Here is a tiny trained network, its code and every weight. The questions are about switching its units off for an input and a target symbol, where a switched-off unit gives its printed mean instead of its output.

import numpy as np


def w(rows, s, z=0):
    codes = np.array(rows[::2]) - 128.0
    scale = np.full(codes.shape[1], s)
    scale[-1] = z or s
    return codes * scale


def f(y):
    return y / 2 * (1 + np.tanh(0.7978845608 * (y + 0.044715 * y**3)))


def softmax(a):
    e = np.exp(a - a.max(-1, keepdims=True))
    return e / e.sum(-1, keepdims=True)


def log_softmax(a):
    a = a - a.max(-1, keepdims=True)
    return a - np.log(np.exp(a).sum(-1, keepdims=True))


def net(x, mask):
    ids = ['αβγδεζηθλμξπστψω'.index(c) for c in x.split()]
    T = len(ids)
    res = E[ids] + P[:T]
    u = 0
    for l in range(2):
        r = res
        for j in range(3):
            rows = slice(2 * j, 2 * j + 2)
            q, k, v = (r @ M[l][rows].T for M in (Q, K, V))
            z = softmax(np.where(np.tri(T) > 0, q @ k.T / 2**0.5, -1e9)) @ v
            o = O[l][rows]
            res = res + np.where(mask[u + j], z, o[:, -1]) @ o[:, :-1]
        u += 3
        y = f(res @ A[l][:, :-1].T + A[l][:, -1])
        res = res + np.where(mask[u : u + 8], y, B[l][:, -1]) @ B[l][:, :-1]
        u += 8
    return log_softmax(res[-1] @ U[:, :-1].T + U[:, -1])


Q, K, V, O, A, B = {}, {}, {}, {}, {}, {}
E = w([
[76,131,89,112,251,131,83,158],'α',
[165,76,61,178,97,176,95,219],'β',
[96,167,120,201,71,66,136,213],'γ',
[174,129,110,121,183,65,109,138],'δ',
[101,187,132,224,167,103,135,141],'ε',
[84,141,107,100,26,89,137,117],'ζ',
[201,127,70,54,50,189,118,155],'η',
[90,122,170,149,131,145,83,211],'θ',
[126,98,59,176,62,61,49,79],'λ',
[82,90,158,78,133,112,86,160],'μ',
[166,157,103,230,121,208,120,82],'ξ',
[49,59,69,51,129,165,154,127],'π',
[115,190,108,111,139,197,47,41],'σ',
[15,164,103,97,107,189,143,194],'τ',
[164,204,123,85,177,124,100,201],'ψ',
[132,132,134,140,151,63,175,160],'ω',
],0.019)
P = w([
[114,161,9,145,130,92,189,118],'0',
[139,122,123,123,130,123,82,145],'1',
[138,123,119,122,122,127,83,140],'2',
[142,127,118,128,121,126,88,141],'3',
[142,124,116,126,120,119,89,140],'4',
[134,128,122,130,112,121,86,140],'5',
[133,124,120,126,124,124,99,148],'6',
[136,129,113,126,117,122,97,145],'7',
[133,131,107,126,116,120,94,143],'8',
[138,127,105,129,111,118,94,146],'9',
[132,132,110,125,109,124,94,146],'10',
[131,132,103,125,114,120,101,145],'11',
],0.015)
Q[0] = w([
[119,103,223,114,94,112,68,144],'L0H0',
[117,113,200,139,87,178,140,95],'L0H0',
[79,160,102,95,135,138,76,152],'L0H1',
[157,133,53,116,113,113,107,142],'L0H1',
[179,116,56,138,124,113,59,148],'L0H2',
[141,89,249,132,126,140,199,78],'L0H2',
],0.011)
K[0] = w([
[119,160,103,132,138,127,189,153],'L0H0',
[114,99,61,160,1,165,118,66],'L0H0',
[103,203,46,140,154,130,198,168],'L0H1',
[169,93,60,102,129,79,158,200],'L0H1',
[128,116,37,155,123,77,234,119],'L0H2',
[211,83,251,134,88,181,72,103],'L0H2',
],0.0085)
V[0] = w([
[176,138,3,163,166,154,73,102],'L0H0',
[54,161,129,106,81,111,124,244],'L0H0',
[129,135,124,157,185,92,105,124],'L0H1',
[158,116,88,137,113,77,225,54],'L0H1',
[72,147,200,25,143,41,163,48],'L0H2',
[142,159,155,128,106,232,101,44],'L0H2',
],0.0063)
O[0] = w([
[143,97,143,117,133,124,117,179,223],'L0H0',
[117,134,122,137,46,113,45,176,254],'L0H0',
[37,77,220,111,103,17,69,124,133],'L0H1',
[112,171,166,117,154,150,254,119,124],'L0H1',
[168,99,100,183,135,43,29,53,7],'L0H2',
[178,103,66,121,123,163,135,41,11],'L0H2',
],0.0054,0.0079)
A[0] = w([
[150,80,112,133,126,130,36,177,123],'L0N0',
[96,63,94,155,1,112,205,107,137],'L0N1',
[153,203,112,212,101,122,70,165,142],'L0N2',
[136,143,138,143,159,142,149,161,104],'L0N3',
[102,98,199,116,181,58,137,120,61],'L0N4',
[53,55,72,86,167,122,125,111,253],'L0N5',
[202,187,125,107,156,144,166,168,120],'L0N6',
[162,181,227,156,114,160,148,159,158],'L0N7',
],0.0081,0.0039)
B[0] = w([
[141,102,171,140,194,115,174,128,227],'L0N0',
[66,66,163,63,179,165,116,120,157],'L0N1',
[129,73,103,92,224,121,89,177,247],'L0N2',
[115,167,76,176,182,76,131,213,154],'L0N3',
[178,139,149,139,86,179,162,118,122],'L0N4',
[206,193,255,91,113,167,131,123,153],'L0N5',
[122,134,103,80,135,82,88,140,194],'L0N6',
[56,65,75,164,116,119,69,142,188],'L0N7',
],0.0093,0.011)
Q[1] = w([
[220,135,154,94,87,98,209,102],'L1H0',
[128,96,49,112,65,169,197,66],'L1H0',
[89,124,115,68,255,179,77,255],'L1H1',
[151,116,143,170,89,84,147,120],'L1H1',
[196,118,101,164,113,164,75,92],'L1H2',
[177,111,195,218,73,35,150,52],'L1H2',
],0.0086)
K[1] = w([
[201,99,181,116,128,134,84,117],'L1H0',
[144,4,139,114,108,185,110,147],'L1H0',
[79,147,52,106,217,115,254,128],'L1H1',
[165,66,131,152,89,132,41,133],'L1H1',
[133,152,130,135,80,127,79,104],'L1H2',
[174,76,235,125,162,157,98,146],'L1H2',
],0.0094)
V[1] = w([
[27,101,32,109,118,214,127,141],'L1H0',
[195,110,43,156,75,142,100,109],'L1H0',
[74,196,71,93,104,63,52,175],'L1H1',
[99,116,80,122,234,73,253,93],'L1H1',
[111,124,247,193,155,105,154,172],'L1H2',
[65,62,169,68,115,183,111,73],'L1H2',
],0.0071)
O[1] = w([
[172,191,240,216,85,122,52,104,216],'L1H0',
[190,65,105,2,157,145,56,191,62],'L1H0',
[205,118,89,90,67,114,122,131,251],'L1H1',
[132,124,46,161,128,156,52,43,180],'L1H1',
[215,154,65,147,221,81,223,193,112],'L1H2',
[152,92,184,175,141,29,94,144,80],'L1H2',
],0.008,0.019)
A[1] = w([
[121,112,96,189,39,91,66,126,69],'L1N0',
[133,41,78,151,155,67,71,107,168],'L1N1',
[99,86,85,182,65,102,132,186,165],'L1N2',
[87,168,192,171,253,161,129,163,67],'L1N3',
[91,43,54,71,155,151,208,95,120],'L1N4',
[160,64,129,169,133,136,107,22,97],'L1N5',
[98,90,130,239,104,125,161,88,85],'L1N6',
[135,33,138,98,121,51,178,27,2],'L1N7',
],0.0064,0.0056)
B[1] = w([
[94,134,20,105,91,32,248,117,254],'L1N0',
[165,71,128,76,146,124,214,11,203],'L1N1',
[146,104,95,113,137,151,211,161,222],'L1N2',
[55,76,129,106,166,190,84,110,192],'L1N3',
[143,166,184,144,97,25,10,161,137],'L1N4',
[249,3,189,163,77,102,107,121,135],'L1N5',
[92,120,183,130,155,203,176,109,143],'L1N6',
[43,73,57,216,52,242,81,161,126],'L1N7',
],0.0064,0.0092)
U = w([
[144,164,168,148,218,228,110,127,173],'α',
[220,47,144,184,143,221,122,249,76],'β',
[32,48,101,105,107,90,220,151,138],'γ',
[208,141,150,84,170,92,202,99,214],'δ',
[98,130,56,176,162,143,152,63,82],'ε',
[68,80,149,73,21,49,109,89,3],'ζ',
[216,97,84,57,39,156,137,153,74],'η',
[104,66,134,159,118,156,120,168,184],'θ',
[127,89,144,110,96,41,146,29,149],'λ',
[198,110,254,145,79,77,125,206,194],'μ',
[183,120,63,226,143,211,138,73,59],'ξ',
[133,83,220,35,125,157,133,101,214],'π',
[143,155,104,178,129,160,42,17,87],'σ',
[75,157,144,153,55,204,130,211,98],'τ',
[130,168,83,71,161,44,13,167,12],'ψ',
[209,173,108,158,78,87,227,116,72],'ω',
],0.0072,0.0048)

Each question gives the input, a string of symbols that net reads in full, and the target symbol t.
The units are the heads (2 rows each of Q, K, V and O) and the neurons (one row each of A and B). Each row of codes is followed by its name. A weight is (code - 128) times the scale printed after its matrix; where a second scale follows, it is the last column's (O, A, B and U).
mask holds one flag per unit, layer by layer, with each layer's heads first. A switched-off unit (its flag False) gives its mean, the last column of its rows in O or B, instead of its output. The means were averaged over made-up inputs and are rounded, as every weight is.
A unit's drop is (log p(t) with every unit on - log p(t) with that unit switched off) / (log p(t) with every unit on - log p(t) with every unit switched off).
The circuit of an input: a set's keep is (log p(t) with only the set's units on - log p(t) with every unit switched off) / (log p(t) with every unit on - log p(t) with every unit switched off). Starting from the 12 units with the biggest drops (on a tie, the unit counted first), units are removed one at a time, each time the one whose removal leaves the highest keep (on an exact tie, the one counted first), for as long as the keep stays at least 0.8.
units of the circuit, in order: the units of the circuit, biggest drop first
top k neurons: the k neurons with the biggest drops, biggest first
top k neurons in layer l: the k neurons of layer l with the biggest drops, biggest first
which heads matter: for each layer, one digit per head in row order, 1 if its drop is at least 0.15 and else 0, layers parted by /
input η ψ ψ τ ζ θ σ ψ ε, target ζ: which heads matter : 010 / 001
input τ β π λ ψ δ, target μ: which heads matter : 010 / 010
input γ ψ ψ β θ π τ ψ ψ ξ, target ω: top neuron : (L1N0)
input α ψ ψ ξ γ ζ ψ ψ β, target γ: units of the circuit, in order : (L1H0 L0N5 L0N2)
input τ β η, target μ: which heads matter : 100 / 011
input ψ ψ ψ γ γ ψ ψ ψ μ, target η: units of the circuit, in order : (L1H1 L1H0 L0N1 L0N6)
input σ ψ ψ ψ τ τ μ, target π: top 2 neurons in layer 0 : (L0N7 L0N3)
input β τ β ψ ψ γ β ψ ξ, target τ: top 2 neurons : (L0N0 L1N1)
input ψ ψ τ ψ π μ ψ ψ θ ξ τ, target η: units of the circuit, in order : (L1H1 L1H0 L0N0 L0N6)
input ψ ψ β ξ β ψ τ λ ψ π, target π: top 2 neurons in layer 1 : (L1N0 L1N2)
input π τ ψ ψ ψ, target α: units of the circuit, in order : (L0N5 L1H1 L1N0)
input β σ ψ γ σ τ σ β ψ, target τ: which heads matter : 001 / 001
input γ β η η, target ω: top 3 neurons : (L0N1 L1N0 L0N2)
input β ψ ψ, target τ: top neuron : (L0N2)
input α γ δ γ δ, target δ: which heads matter : 000 / 101
input ψ ψ ψ ψ ψ ψ ψ ψ ψ ξ ψ ε, target η: units of the circuit, in order : (L1H1 L0N0 L1H0 L0N6)
input π λ η β ψ ψ, target α: top 4 neurons in layer 0 : (L0N5 L0N3 L0N7 L0N1)
input γ τ λ θ μ ψ β β, target ω: top 2 neurons : (L0N1 L1N0)
input γ τ ψ ψ ψ σ τ ψ ε θ ψ, target ω: top 4 neurons : (L0N1 L0N7 L1N0 L0N5)
input τ μ δ, target δ: top neuron : (L0N7)
input μ τ τ ψ ψ ψ ψ β ψ, target δ: top 3 neurons : (L1N1 L0N0 L0N5)
input θ α τ ψ ψ ψ σ γ, target γ: units of the circuit, in order : (L1H0 L1N2)
input δ β τ σ β γ γ, target ψ: units of the circuit, in order : (L0N2 L0H2)
input δ λ σ ψ, target ψ: which heads matter : 000 / 100
input τ ξ τ τ τ τ, target μ: units of the circuit, in order : (L1H2 L1H0)
input λ ψ ψ δ ψ γ ψ τ ω, target ω: which heads matter : 000 / 001
input α τ σ ψ ψ σ τ ψ β, target γ: top 3 neurons : (L0N5 L1N1 L0N2)
input σ β η τ ζ ψ, target π: top 3 neurons in layer 1 : (L1N1 L1N0 L1N4)
